Each row has a class, written as a number after it.
[-12 -12 -39  -1  -9  12  -2  18  -5   9  16  -2  13 -27 -14 -35  -3   3
  35  25 -11   2  22   2 -25   9 -12   1  -6   8 -11  24  -3   8 -15 -33
 -32  56 -22  -8   4  26] => 9
[-37  24   6 -31   2 -41 -22  28  -8  48 -40  -2  27 -39   1 -25  46   5
  53   3   6  -2   0  54 -64 -20  15  29  -2 -66   7  24  33  35  -8  40
  36 -44 -30  -8 -31 -18] => 5
[ -9 -22 -12  19  -2  14 -43  14  -3  15  46  30  -7  61  27  15 -83  29
   5  12 -41  16 -24  22  41  15 -10  46 -43 -11  26 -44  41 -12   8   3
  -4  -6  -4  34  -9   2] => 5
[ -6  -6  12  -2  -2 -13  17 -30  28  27 -22 -19 -11   6 -21   5  -1  64
 -52  66 -12  18 -13 -55   7  31  37   3  -7  26 -13 -16  -5   0   8 -14
 -51  17   5  11 -12 -28] => 2
[  9   0   8  19  -1  -5   2  31  27  30 -32  27  24 -25 -37   6 -42 -27
   2 -22   1   9  26 -24  -3 -41   8 -20   9   6  27 -48  29 -11  24  31
   9  24  44 -42  37  -2] => 7
[ -1  64  29   9  24  19  15  -2   8  24 -14   3  18 -13 -24   4  63 -49
   0 -23   7  13  -5 -42 -49 -42  24 -13  12   5  34   8  -1  68  35 -24
  -9  41   0   2   5  31] => 3
[-44 -61 -11   8  29  15 -39  45  13   9 -40  34  36  21 -44 -12 -65  26
 -23  51   2  -8 -10  24 -25   1  -3 -20  -4 -18 -13  -2  26 -79  55  49
  25 -13  46 -25 -28 -26] => 8
[ 31 -33 -27  -7  18  49 -20  -6 -17 -52  28   2  -4  56  24   0 -33 -17
 -56  23 -71  -3 -38 -30  66 -14  -4  -4  -5  -6 -55  30 -47 -10  -9  24
   2 -18  16  16  -5 -60] => 4
[ 61  17  30 -38 -25 -42  -2   6  21  -2  36 -50   9 -55  95   0  10  11
  54   8 -42  -1 -17  64  11  -9  14  -2 -17 -21   8 -19 -49  -6  57  48
  -2 -26 -55  14  11 -17] => 11
[-32  33  21  41   4  71   8 -26 -34 -24   7  49 -28 -20  33   6 -27   9
  47 -13  34 -40  53  40  -8 -36  -1  36 -22   8 -33   6  -1  49 -45 -20
  40  32 -60  15 -13  11] => 3
[ -3  29   3  13  -2  34 -38  -7   4  -3  41   2   7  27  27  16 -65  18
  -6 -21 -15  20  10  20  18 -16  45 -34 -59   6 -31   6 -12  19 -14  45
  56   8   0  -2  -1 -23] => 5
[  3 -26  -9  -3  10  10 -26  10  10 -37 -11 -25   0   6 -15 -31  12 -21
  47  -2  15   3   5 -44  -9 -49 -32  27 -11 -14  -3   7 -21  41  26  14
 -40  -1 -55  17 -19  -9] => 10
[-23 -49 -16  -2 -34   1  55  36   7 -13  29 -26  29 -50  -9   7 -90  71
  37  27  14  -6 -20  50 -53  30   4 -19 -31 -28  -3  -5  50 -56  32 -41
  21  36 -49   7   7  35] => 8
[ 28  -7 -24  12 -19  53  -2  34  -6  33  57   1   1  22  18  12 -10  -6
   3   6  14 -11   8  33 -40 -31  -5  39  -2   4  27   7 -24 -23  -2   2
  -9  35 -54  17  17   5] => 1
[ 52 -36 -75  12 -13 -36  12  15  -3  46  35   1  -1 -40   1 -52 -14  -4
  21  35 -37  -5 -38  29  15  45  21  20   9  36 -12  29 -20  20   9 -10
 -22  -2 -17  20   6 -54] => 8
[ -4  12  54 -24 -27  80 -25   9 -44 -91  67 -16 -27  -3   7  -9   7  -2
  -1  -9  12  -3 -31   9  11 -45 -29  21  25  -2 -26 -18  10  45 -50 -31
  39   4 -74  27  29  21] => 11
[ 21 -77 -57  -4  23 -26 -17   7  18  24 -22 -18  25  -5 -82 -59   7   5
 -13  30 -18  16 -44 -24  -8 -47  -5   1  29  25  -5  12  21   9  24  67
 -24  76  -6 -32 -12  13] => 9
[  9  50  -3   9 -14  26  -5  26 -19 -38  69   8 -38 -68  62  -6 -26  28
  44 -11  -1  19  48  24  42 -31  29  76 -17  17 -16 -65  25 -17 -25   2
 -19  44 -81  45  37  15] => 2
[ 29  -4  10   7 -53  36  19   4  -2   8   9  -8  -3  54 -23 -11 -23  -2
 -42  17  -7   3  -7  12   8  -8  -9 -19  16 -11   8   9 -48  -4  -8 -17
 -27 -13  16 -19  23 -13] => 1
[ 51  60 -18  28  15  31 -28 -27 -14   7  -4 -18 -21  33 -46 -31  41   5
 -76 -48 -29 -13  48 -34  -3 -25  15 -46  67  32  32  17 -57 -10  37  12
 -39 -56  31 -47 -18 -33] => 3
[-17   6  19  15 -17   3 -13 -30 -15 -35   4   8 -18  25  38   6 -16  10
   8 -15  37 -26  56  38  49  13 -13  -9  17  40 -26  12 -69  34 -21 -32
  15 -56   8  -2 -17   2] => 3
[  8 -70  -7 -33   9 -33 -27  32  28  47   2  46  -7   5 -36 -12 -18   9
   6  22   1 -10 -15  38 -21  -8  -3 -18  51  16  -6 -17 -20  -5   2 -21
  -4  66  27  -5 -29  -1] => 0
[ 35  15 -12  31  -2  47 -38 -34 -19 -28  50   8 -33 114   2  57 -52  20
 -54 -84  11  10   3  16  36 -19 -12 -29 -38 -17 -18 -26 -39 -18  21 -26
   7  13  -1  15  47   2] => 5
[ -5  20 -30  44 -41  19  30  -4   5  26  44  -9 -18 -40  48 -19 -41  29
 -20  71 -60 -27  53  52   4  52  22 -22  12  58 -11  11 -19 -39  36   8
  16  18  15 -10  12 -12] => 8
[-26 -35  17 -41  19  25  19 -12  -6  -6  -4 -33  -9  -9  25   8  -3  36
 -14   9   1  31 -55 -15  14   5 -27  13  -9  13  16 -28  22 -16 -35   4
 -21 -25 -62  34 -22  27] => 4
[  20   46   44  -44  -14   -3  -18  -20  -46  -25   10  -42  -31   -7
   20  -34  107  -20   -1   19  -12  -13   -1  -29  -15    2  -24  -12
   39   30    7   29  -59   69  -52  -70  -39 -107  -19  -10   -9  -26] => 3
[  7   1 -47 -63  37   0 -72 -29  -7  23 -38  -8  24  61   6 -33  31   0
 -60   8 -15  18 -78 -75  41  -4  44   8 -45 -21 -37  56  18  34 -11  11
  -3 -13 -11  16 -18 -44] => 0
[ 37 -30 -33 -11 -37  53 -37  18 -31  33 -22  23  47   7 -27 -57  34 -15
  19 -49  11 -46   4  44 -12 -21 -18 -40  37 -62 -13  33 -37  22 -25 -44
   4  27  -6 -39 -22  37] => 0
[ -2  20 -67  68 -26   5 -15  28  18  32  33  30   5  30 -11  12 -36  30
 -49   6   1 -11  28   3 -37  29  11  15  12 -18   1  43 -13  -1  40 -27
  10 -12  25  13  24 -43] => 11
[ 31 -12 -13  56 -33 -19  26  29  12  36  56  -3  19 -14   6  26 -44   7
  60  47 -12   6  18  76 -56 -42 -27  18  -3  58  67 -51 -24 -29  49  11
  -2  33 -31  31  31  25] => 1
[-17  77  95 -65 -68  35  11 -20 -32  16 -66   9  24 -66 -28 -88  67  -1
   5 -12 -10 -10 -31 -23  39   6  37  20  48 -40 -10 -24  26  47 -61 -19
  10 -80 -64  16 -25 -48] => 2
[ 25  19  -1  37 -39  40  32 -11 -16  11  -4  -6   0   1 -36  20  -7 -21
  16 -19  14   0  21 -13 -17 -54  -8 -29   5 -26  26 -41 -17  30 -26 -27
  -9  31  25 -30  21  51] => 10
[-23 -38  38  11  16 -27 -21 -19  -3 -30 -22 -44   2   1 -48   8  18  -1
  11 -48  49   1 -12 -32  15 -39 -52 -24  35  -4   3  -3 -16  46 -49 -17
   7 -38 -71  -8 -33  29] => 4
[-17  41  45   6 -13  36  -5 -12 -16 -14  -1 -13 -16  44 -30   7  -9  -7
 -34 -16  15   5  34 -18  17 -65  -4 -53  17   4   0 -11  -6  34 -19 -29
  18  15   3 -31  23  29] => 3
[-10  -3  36  64 -69  47  46   9 -19 -22 -32  23  27 -22   0  28   0 -13
   1 -18   7  -5  31  44 -16 -17  -7 -21  26 -34  -4 -29 -38 -27  -3  -6
  33 -23  24   5 -12  19] => 4
[-36  -3 -31 -37 -38  41  36  26 -35 -16 -19  10  32  13  13  -3 -23  40
  -7 -37  47 -15 -29   9  -1 -12 -18  48  18 -52 -37   0   0   5   7 -58
  36 -31 -26  72  28   5] => 4
[  7  -1 -29  25  -5 -20  25   2  12  36  -8  25  19   3 -15 -16  -1  -5
 -25  51 -56  27 -12  17  -6 -26   1  10  15  -5  31  -7  21 -36   7   7
 -33   8  10   1 -19 -10] => 10
[-18  10 -34 -28  -1  -3 -51  55 -23  -8   4  32 -11  -3 -22 -75 -18 -21
  44 -18 -10 -20  15 -28  20  -7 -46  37  18 -51 -34  32  15  51 -27 -21
  -6 -46  15 -10  18 -54] => 6
[ -1 -19   2  13  -7  14  -7  -9 -11 -53  20  -4 -24  33 -27 -11 -24  21
 -50  52 -47  -4 -48  -7  23  22 -26   5  46  27 -16  10  12  -1 -14   1
   7 -57  38   2  -7 -33] => 11
[-41   1   7  22  16 -25  16  24  11  38  10  21  37 -58   0  -3 -38  -3
  51  38 -32  34  -1  87 -27 -63  -5  -7  11  25  24 -20  43 -27 -28  64
  54  16 -30   3 -41  40] => 10
[-31  -6 -21  35 -13  18  29 -13 -14 -39  18  27  -5  -9  -5   0  -6   1
  -4  50 -37  -1 -16  47 -15 -14 -32  49  35  32 -16   4  31  -8  -4  -5
  25  44   4  20   8  39] => 9
[ -9  53  -8  14 -12  42  31 -26 -11 -13 -11   4  11  -7 -48   4  47  15
 -35 -25  20  -5  17  15 -37 -19  20  -5  37 -22 -14   6  17 -12  12 -16
  16  33 -31  11  31  -1] => 2
[ -4 -19 -62  39   9  56 -33 -11 -13 -33  26  21 -17  49  -2 -51 -33  15
   4 -23  -7  -2 -20 -25  49  33   8  48   1 -14 -18  23   3  39 -48  -5
 -30 -28 -32  44 -33 -57] => 4
[-42 -22 -14  32  -3  19   4  24   4  32  24  25 -13  11  27   6 -62  42
  -7  68 -11   5  -5  84 -15  -3 -18  19  -6  12   5 -33  40 -46  23   9
  24  34  -6  16  19  22] => 8
[-27   0  28 -23 -52 -16  58 -27 -11   1 -60  22  22 -59  25  10   1  25
   9  25  29 -15  19  27  20  -1   3  41  19  11 -26 -29   5  -6  -8  -4
  43 -13  26  12  -4  -3] => 6
[-37  18 -32 -37  24  -2 -22  16  10  44   4  18  14 -50 -27 -73 -54  41
  62  23  -2  -8  38 -26  46  19   9  38  -3  15   5  -9  63  30 -69 -39
 -45  24 -88   9 -21 -28] => 2
[-22   1 -38  22  36 -43  -8 -18   6  -6  -5  17 -11  -5 -39 -33  23 -12
 -24  27  -1  -3 -15 -13  10 -38 -24  36  52  58  34   3  47  80  15  28
  10 -11  19 -21  13  21] => 3
[-14  22 -43  68  38 -26 -43  -1  32 -13  44 -13   5  15  38 -45  31 -25
  18  10 -54  18 -14  30 -19 -21 -39 -29 -12  18  10  50   9  23  -1  61
   1 -29 -59   7   3 -33] => 4
[ 39  69 -28  55  16   2 -32 -42  10  15  48  12 -49  15  -6 -17 -61  -4
  15 -21 -18  -3  38   1  13   7  16 -23 -32  84  26 -10 -40   1 -13  59
  -6 -51 -10 -10  28 -77] => 1
[ -9 -72 -26  -2  57   6 -23 -13  -6 -17  11  43 -38   0   2 -22 -66   4
 -18  -9 -11  12 -29 -62  98  45  10  63 -39   9 -48  -7  26  51  -8  -4
 -43  71 -10  12  12  13] => 7
[-25  28  -6  -2 -43  44  20  18 -17  21  -8 -20  -1   0 -38 -16  -4   1
   9  -3   7   2  25 -20 -28 -18  -7  -2  34 -24  20  -4  -1  24 -10 -23
   2 -23   8   3  -5  21] => 10
[ 59   7 -23  53  -4  -2 -31 -16 -62 -98  35 -50 -31 -16 -11 -61  81  -8
  70  22 -43 -30 -13  13 -15 -17 -33  32  35 -19  -8   3 -17  56  -8  -6
 -48 -36 -22  -6   8  -3] => 11
[ 41  46 -50  24   4  36 -13 -24 -32  21   2 -26 -20   5  -3 -45  47  45
 -33 -29   0 -54  -5 -40 -31   3  -4   0  17  15 -13   9   0 -20  20  -4
 -22 -20 -27   0  31 -21] => 11
[-11 -39  -6  60   8  24 -30   9  28  -2  45  20  -7  16 -14  44 -51  50
  -1 -26  39  -4  51  11 -15  28  23  -4 -33 -48 -25  -9 -45  -1  61 -14
 -18  96 -27  11   2  39] => 2
[-14  11 -81  18  24 -15   9 -30  27  42 -17 -25   8  -1 -15 -67  17   6
   5 -10  23   0 -53 -20   3  54 -14  28  14  56   8  71  28  66   6 -19
 -25 -38 -57  33  -7 -29] => 8
[ 37 -26 -41  22  -3   8   9  -4  -6   4   5   9   4  15 -19  -5  -9  -5
 -21  37 -46 -17 -42  16  13  18  -3   4  34  -1  -5   8 -14  16  30  26
   3  -6  73 -10  14 -12] => 11
[-13  10 -26  49 -22  28  36   9   8 -12  12 -19  23 -24  41  -1 -38   9
  10  -8 -26 -20  19  15  10 -21 -23 -16   3   5   6  -7  28 -33  -6  27
  26   1 -15  -6   6  40] => 4
[-22 -10  -8 -40  15  14  -6  46 -26  -3  15  34   8  12   3  74 -15 -18
  13  -8   3   3   7  81 -50 -63 -41  73  18 -48 -12  13 -14   1  40 -15
  62   5 -32  52  11  -2] => 5
[ 16  -2   7  20  -3   3   6  -7  -2  -4 -19  -5  13   4 -15 -29  11 -26
   9  54 -45  -5 -63  27  -9  -9 -35 -20  23  18  14  -9   2  20  16   5
   0 -38  41 -17  10  -9] => 8
[-13  56  27 -26  -6 -68  -4   0   1  20   2  17  10 -27  20   0  29 -18
  14 -54   0  -6  24  10  13  17  -7   7  24 -14  -7   0 -11 -26  32 -36
  14 -26 -23  30  12 -28] => 6
[ 32 -12 -63  12  13  49 -39  -4  43  36  15  27 -31  14  10  -1 -42 -24
 -12 -27 -27 -26  39 -34  17  37  11  -4   2  44  11  18 -33  -2  57  38
 -18  39  20  -2 -21 -24] => 0
[  8 -28  10   8 -20  19  -4  19  15   7  11  37  22  27 -30  15 -19  -4
 -51  34  -7   6  -9 -15  27  11   5 -24  11  -8 -28  -3 -30   6 -16 -46
 -18  33  46 -12  16  -6] => 2
[-24  18 -48   2 -16   8 -10  25   7  59  -5  31 -29   1  12 -16 -77  48
 -10 -32  -5 -10  61  27  15  29   7  71  30 -40   5  20   5   2  20  -1
   1 -45 -24  17   4 -58] => 7
[-33  26   5 -52  27 -35  -6 -20  18   5   7 -14  17 -31   9  -3 -46  61
 -16  29 -26  25 -12  20  67  16  21  24  22  16  21 -27  48 -14 -32  23
   3 -42 -22  -4 -25   9] => 2
[ 20 -37 -23 -38  11  -5 -10  26  36  46  13  16  -2 -29  46  -5 -35   0
  10  50 -45  14 -39 -16   8 -23  20  36 -35  21 -14   2   7  26  34  16
 -10  91 -32  34 -11   3] => 0
[  3  42  21   1  17 -32  -9 -33 -13  -5 -37   9  16 -10 -17 -61  64 -26
  27 -19 -29  -7 -28  14  15 -32 -31   1  40 -16 -17  23  13  35 -37   2
  -1 -29 -14 -13 -20 -30] => 6
[ -7 -26 -68   9  15 -85  -9  -5  19   4  14   2  41 -20 -28 -25  74 -26
  29   0  10 -14  -9  43 -50  27  -9  22  47   8  -5  71 -15  20  34 -20
  -1  34 -29  14  -7   3] => 9
[ 44  15 -52  27   4  29  13   3   1 -14  12   4 -10  55 -56 -44 -22  -5
 -69 -29 -18  -3 -27 -51   5 -12   9   2  18  31 -28  47 -26 -30  47   8
 -36   3  -2  17  28 -57] => 1
[  2  35  20 -36  13 -52 -26  -7  22  66  12   0 -23 -61  87 -25  14  10
  68  18 -22   6   6  36 -10  13 -12 -27 -38  63   0  -5 -20   8 -43 -24
 -23  -1 -72  17 -19  -1] => 0
[-23  42 -44  18  22 -22 -54 -30  -3  28 -12  29 -39  16 -29 -23 -38  39
 -11 -48  30 -13  23 -22  35  50  -2  48   3 -32   1  18 -14  74  27 -13
 -10 -67 -23  20  13 -50] => 11
[-52 -11 -25   3  21 -24   0  14 -14 -45  14  36  -4  -5 -35 -17 -21  33
  30  -3   8   9 -12  47  12  32 -48  57  13 -72 -18  15  38  33   1 -73
 -32   2 -47  33  17  33] => 2
[ 33  22  -9  51 -29  38  -4 -25   3 -29  41  -4 -45 -15  93  20 -21  17
   1 -12 -26 -19  44  14  68  57  24  31 -33  17 -24 -15 -26 -53 -10  41
 -29 -38 -18   8  -4 -14] => 2
[  8  24  45 -37 -25   9  -2  -7 -17 -34  26 -39 -37 -48 -15 -11  37  14
  16  -2 -12  18   2 -18  15  32  22  15  23  -8  11 -50 -16  24  19  -4
 -35 -17 -31  23  12   8] => 2
[ 22  -7 -69  80 -36  55  16  25 -41 -11  15  -2   1  16  -4   0 -23  14
  37  40 -37 -29  19  79 -42 -22 -41   4  17 -12   7 -15  13 -35  35  40
  23 -11  53  -4  41  19] => 11
[ 21  20 -51  35  12 -26 -26 -19  23  31  14 -21 -28  -9  37 -65 -44  47
  49  33 -75  -7 -31  43   9 -51 -58  11   9  52  34 -22  41  47   7  52
 -11  -5 -25 -12  -2  34] => 0
[ -5  16  14  -5 -30   6  -8  20  -6  33   0  12   2  17 -12  -2 -13  -5
 -41  20 -31  15  11 -29  21 -25   8   0  11 -23 -13   1  16 -16 -23 -11
  10  10  24 -11   5 -36] => 6
[-23  31 -38  55  17  17 -11 -48 -25   5 -18  62 -18  25 -51 -23 -23  -1
 -76  16 -24  -4  30 -45  54  22  28  36  25  47 -11  47  -2  59 -19 -25
   3 -37  25   3 -30 -54] => 3
[-22   6  -5  27  18 -20 -37  10 -12 -12  38   7 -11   1   4 -30  -8  18
  16  12 -40   7 -29  23 -19 -16 -41  22  -7  34  -8   8  25  38   6   9
  20 -23 -42  28  -3   1] => 5
[ -6  28 -31 -30 -12  29  19 -23 -40 -20  23 -16 -29  -4   5   6  23  10
   5 -66  32  -2   1 -32  14  35 -17  70  19   1 -29  32 -15  35   4 -71
  -5 -10 -59  76  15 -10] => 6
[-23  10  15 -13  18   8  29 -25 -22 -26 -32  -6 -11 -76 -61 -25  13  25
  13  -4  42  11 -34 -59  -8   4  11  28  10  36   1 -40  48  60  -4 -16
  -7  24 -23  19  12  37] => 11
[-13  52  -1   2 -12 -36  18 -28  15 -19  18   7  -7 -26  10   9 -58  47
 -13   0 -23  20 -17  -2  11 -15 -12  14   8  55   9  -6  40   7 -26 -75
  17 -12 -55  37  -8   9] => 0
[-17 -12 -26   2  19 -29 -20 -10 -19 -13  17  -3 -14 -38  17  13 -22  -1
  44  11   8   2  43  -8  45   4  37  33 -22 -10  -3 -20  10  15 -71  12
   4  -3 -37   3 -19 -25] => 4
[ 21  -1  31  35  15 -10  43 -29  18  -5  -4  29   6   7  -2  21  16  -1
 -22 -14  -8  21 -46  11 -22  -2   1  -9  10  21   3 -32   2  -2  21 -46
 -28  59  11  18  29  19] => 7
[ 30   3  23  43  11  58 -25  10  -7 -22  43   5  11  22 -36 -10  24  -7
  -3 -32  16 -11 -59 -27 -42 -29 -30 -15  26  12   5   1  -1  34 -35 -56
 -11  27 -36  10  -4  23] => 11
[  6 -25 -29 -10 -16  11 -28 -17  -6  -1   3 -17  -5  36 -13  -2 -36 -12
 -44  36 -39  32  -7 -61  66  -1   2   6 -44   7 -24  18 -15  16   4   7
 -25  26  -2  -5  21  -7] => 9
[ 22  43 -10 -30 -18 -30 -39 -22 -16  28  25 -28  -2   5 -15 -38  57 -16
   3 -35  36 -13  21 -53   0  -7   5 -39  17  42  -8  27 -59  43 -71 -68
 -13 -63 -56   6   1 -58] => 10
[ -6   5 -34   4  11  68 -14 -27 -23 -57  54  -7 -37  28  26 -29 -43  25
  -7 -18 -24   3 -49  27  86  -1 -36  49   3   3 -46  24  35  44 -62  22
  11 -23 -67  27  16  15] => 2
